[[  1  24  31   5 -73  38 -26]
 [ -4 -15 -21 -10  54 -28  10]
 [-13   5  18 -14 -22  11  31]
 [ -4  15  28  -2 -74  52 -31]
 [ -3  16  26   5 -74  31 -16]
 [ -6   2  12 -26  -5   4  22]
 [ -7  13  33  25 -74  17   6]
 [ -5  20  21  10 -46  14  21]]
|
[[-26   1  24  31   5 -73  38]
 [ 10  -4 -15 -21 -10  54 -28]
 [ 31 -13   5  18 -14 -22  11]
 [-31  -4  15  28  -2 -74  52]
 [-16  -3  16  26   5 -74  31]
 [ 22  -6   2  12 -26  -5   4]
 [  6  -7  13  33  25 -74  17]
 [ 21  -5  20  21  10 -46  14]]

[[ 49  46  47]
 [-48 -45 -45]
 [ 31  29  29]
 [-38 -36 -37]
 [ 67  63  64]
 [ 36  33  33]]
|
[[ 47  49  46]
 [-45 -48 -45]
 [ 29  31  29]
 [-37 -38 -36]
 [ 64  67  63]
 [ 33  36  33]]

[[  1 -76 -35  57 -18 -40  63 -54  26]
 [-77 -49 -34  70 -13  47  11 -18  18]
 [-81 -46 -35  78  -9  56  11 -15  27]
 [  8  71  38 -67  13  24 -62  48 -36]]
|
[[ 26   1 -76 -35  57 -18 -40  63 -54]
 [ 18 -77 -49 -34  70 -13  47  11 -18]
 [ 27 -81 -46 -35  78  -9  56  11 -15]
 [-36   8  71  38 -67  13  24 -62  48]]

[[-49  62  -5  54  -7  10   0 -15 -24 -12 -35  24]
 [-50  69  -2  59  -8  15   0 -12 -21 -15 -39  26]]
|
[[ 24 -49  62  -5  54  -7  10   0 -15 -24 -12 -35]
 [ 26 -50  69  -2  59  -8  15   0 -12 -21 -15 -39]]

[[-36 -29  38  43 -38  46  42 -24 -26 -37 -26 -27 -37  37]
 [-30 -25  34  38 -27  34  32 -27 -32 -23 -27 -29 -35  22]
 [ 37  11 -34 -38  57 -33 -25  18  11  10  20  27  28 -83]
 [ 18  31 -29 -29 -24 -37 -34  37  27  31  29  29  20  35]
 [ -5 -21  15  12  65  28  27 -23 -29 -28 -24 -21  -3 -65]
 [ 33  19 -32 -35  48 -26 -33  25  21  24  23  26  35 -47]]
|
[[ 37 -36 -29  38  43 -38  46  42 -24 -26 -37 -26 -27 -37]
 [ 22 -30 -25  34  38 -27  34  32 -27 -32 -23 -27 -29 -35]
 [-83  37  11 -34 -38  57 -33 -25  18  11  10  20  27  28]
 [ 35  18  31 -29 -29 -24 -37 -34  37  27  31  29  29  20]
 [-65  -5 -21  15  12  65  28  27 -23 -29 -28 -24 -21  -3]
 [-47  33  19 -32 -35  48 -26 -33  25  21  24  23  26  35]]

[[-32  84]
 [-34  70]
 [-85  35]
 [ -7  76]
 [ 29  75]]
|
[[ 84 -32]
 [ 70 -34]
 [ 35 -85]
 [ 76  -7]
 [ 75  29]]

[[-64  58  16  23  59 -66  19 -55 -46  31 -25 -10]
 [-82  73  16  33  76 -85  21 -68 -60  38 -27 -11]
 [ 54 -42  -6 -17 -43  56 -10  45  41 -20  20  10]
 [ 34 -31 -21  -1 -30  33 -19  39  20 -21  31  14]
 [-46  57  32  17  57 -45  32 -46 -26  38 -28  -8]
 [-53  57  26  20  58 -53  27 -50 -33  36 -27  -9]
 [ 66 -31  62 -60 -41  76  42  15  75  11 -47 -18]
 [-46  55  36  11  54 -45  34 -51 -24  38 -36 -13]]
|
[[-10 -64  58  16  23  59 -66  19 -55 -46  31 -25]
 [-11 -82  73  16  33  76 -85  21 -68 -60  38 -27]
 [ 10  54 -42  -6 -17 -43  56 -10  45  41 -20  20]
 [ 14  34 -31 -21  -1 -30  33 -19  39  20 -21  31]
 [ -8 -46  57  32  17  57 -45  32 -46 -26  38 -28]
 [ -9 -53  57  26  20  58 -53  27 -50 -33  36 -27]
 [-18  66 -31  62 -60 -41  76  42  15  75  11 -47]
 [-13 -46  55  36  11  54 -45  34 -51 -24  38 -36]]

[[-64 -56 -58 -76]
 [-43 -56 -54 -64]
 [ 42  50  42  27]
 [ 21  37  48   4]
 [ 43  33  46  53]
 [  9   7   5   8]
 [-63 -70 -56 -52]
 [ 52  57  51  58]]
|
[[-76 -64 -56 -58]
 [-64 -43 -56 -54]
 [ 27  42  50  42]
 [  4  21  37  48]
 [ 53  43  33  46]
 [  8   9   7   5]
 [-52 -63 -70 -56]
 [ 58  52  57  51]]
---
[[ -1  13 -87 -18]
 [ 40  -3   2  63]
 [ 50   4  -8  46]
 [ 25   8 -28 -16]
 [-45 -29  16  48]
 [  9 -31 -57  10]]
|
[[ -1 -87]
 [ 40   2]
 [ 50  -8]
 [ 25 -28]
 [-45  16]
 [  9 -57]]

[[ 20 -20 -12  58]
 [ 30 -12  -5  68]
 [ 29 -14  -7  67]
 [ 29 -15  -7  68]
 [ 27  -1   6  65]
 [  6   5  12  53]
 [ 73 -73 -72  28]
 [ 70 -72 -72  25]
 [-84  45  46 -37]]
|
[[ 20 -12]
 [ 30  -5]
 [ 29  -7]
 [ 29  -7]
 [ 27   6]
 [  6  12]
 [ 73 -72]
 [ 70 -72]
 [-84  46]]

[[ 43 -17   5  18]
 [-11  23  74   3]
 [-18  -3 -17   6]]
|
[[ 43   5]
 [-11  74]
 [-18 -17]]

[[-20  19 -21 -47   5]
 [ -2  -1  -1   1   0]
 [ -2  -1  -2  -1   0]
 [ -4   3  -3   8  11]
 [ 62  19  -3  -8 -50]
 [ 37  -3  19   6 -18]]
|
[[-20 -21   5]
 [ -2  -1   0]
 [ -2  -2   0]
 [ -4  -3  11]
 [ 62  -3 -50]
 [ 37  19 -18]]

[[-23 -30 -38  13  53 -44  15  17]
 [ 11 -19  39 -24 -22  27  14 -28]
 [  8 -30  62 -63 -37  40 -15 -38]]
|
[[-23 -38  53  15]
 [ 11  39 -22  14]
 [  8  62 -37 -15]]

[[ 35  16  23  11   1   3  -5]
 [ 59  25  13  11  18   3  -3]
 [  1   6  23  17   1  -8 -15]
 [-41   9  -5   6   2   7  32]
 [ -9   6  23  11   1  -6  -1]
 [ -5  -6  31  11   1   3  -5]
 [-28 -22 -20  10   1 -33 -13]
 [ 43  20  71  77   1  26   1]
 [ -5   6  23  18   1   1  -5]
 [-41 -26  32  15   2  13  -5]
 [ 19  14  41  31   1   5  -5]
 [ -5   3  23  10   1  -1  -5]]
|
[[ 35  23   1  -5]
 [ 59  13  18  -3]
 [  1  23   1 -15]
 [-41  -5   2  32]
 [ -9  23   1  -1]
 [ -5  31   1  -5]
 [-28 -20   1 -13]
 [ 43  71   1   1]
 [ -5  23   1  -5]
 [-41  32   2  -5]
 [ 19  41   1  -5]
 [ -5  23   1  -5]]

[[-40 -36 -54  46  69 -42 -37  42  50 -33  42  44 -30 -42 -43]
 [-31 -39 -36  41  47 -22 -35  58  44  37  46  52 -40 -41 -49]]
|
[[-40 -54  69 -37  50  42 -30 -43]
 [-31 -36  47 -35  44  46 -40 -49]]

[[ 16  12   5   5  25  -3 -11]
 [-58   6  32 -25  78   1  -2]
 [-22  20  34 -24  83  -7   7]]
|
[[ 16   5  25 -11]
 [-58  32  78  -2]
 [-22  34  83   7]]

[[  4  -8  13  -1  12]
 [-55  10  20  -7   7]
 [-53  35  26 -19 -17]
 [ 84   5 -42  13 -27]
 [-24 -19  28  -8  32]
 [ 49  -5 -36  15  -3]
 [ 74 -32 -41  26  10]
 [ 62  23 -39  10 -37]]
|
[[  4  13  12]
 [-55  20   7]
 [-53  26 -17]
 [ 84 -42 -27]
 [-24  28  32]
 [ 49 -36  -3]
 [ 74 -41  10]
 [ 62 -39 -37]]
---
[[-12  67]
 [ -9   0]]
|
[-12   0]

[[28 67 31 20 -4]
 [34 71 27 21  3]
 [28 68 28 19 -2]
 [26 83 25 10 -3]]
|
[28 71 28 10]

[[  3  47 -14  27]
 [ 47  33  17 -54]
 [ 41 -22  10 -64]
 [ 61  36 -43  25]
 [ 26   6  11 -39]]
|
[ 3 33 10 25]

[[-17  68]
 [-63 -25]
 [-63  -1]
 [ 26  16]
 [-11  48]]
|
[-17 -25]

[[  9 -12  41]
 [-11  12 -47]
 [ 26  -7 -76]]
|
[  9  12 -76]

[[ 74  77  66  69  68]
 [-61 -69 -57 -60 -69]
 [-71 -68 -77 -76 -79]
 [-34 -32 -32 -32 -34]]
|
[ 74 -69 -77 -32]

[[-43 -64]
 [-39 -58]
 [-40 -59]]
|
[-43 -58]
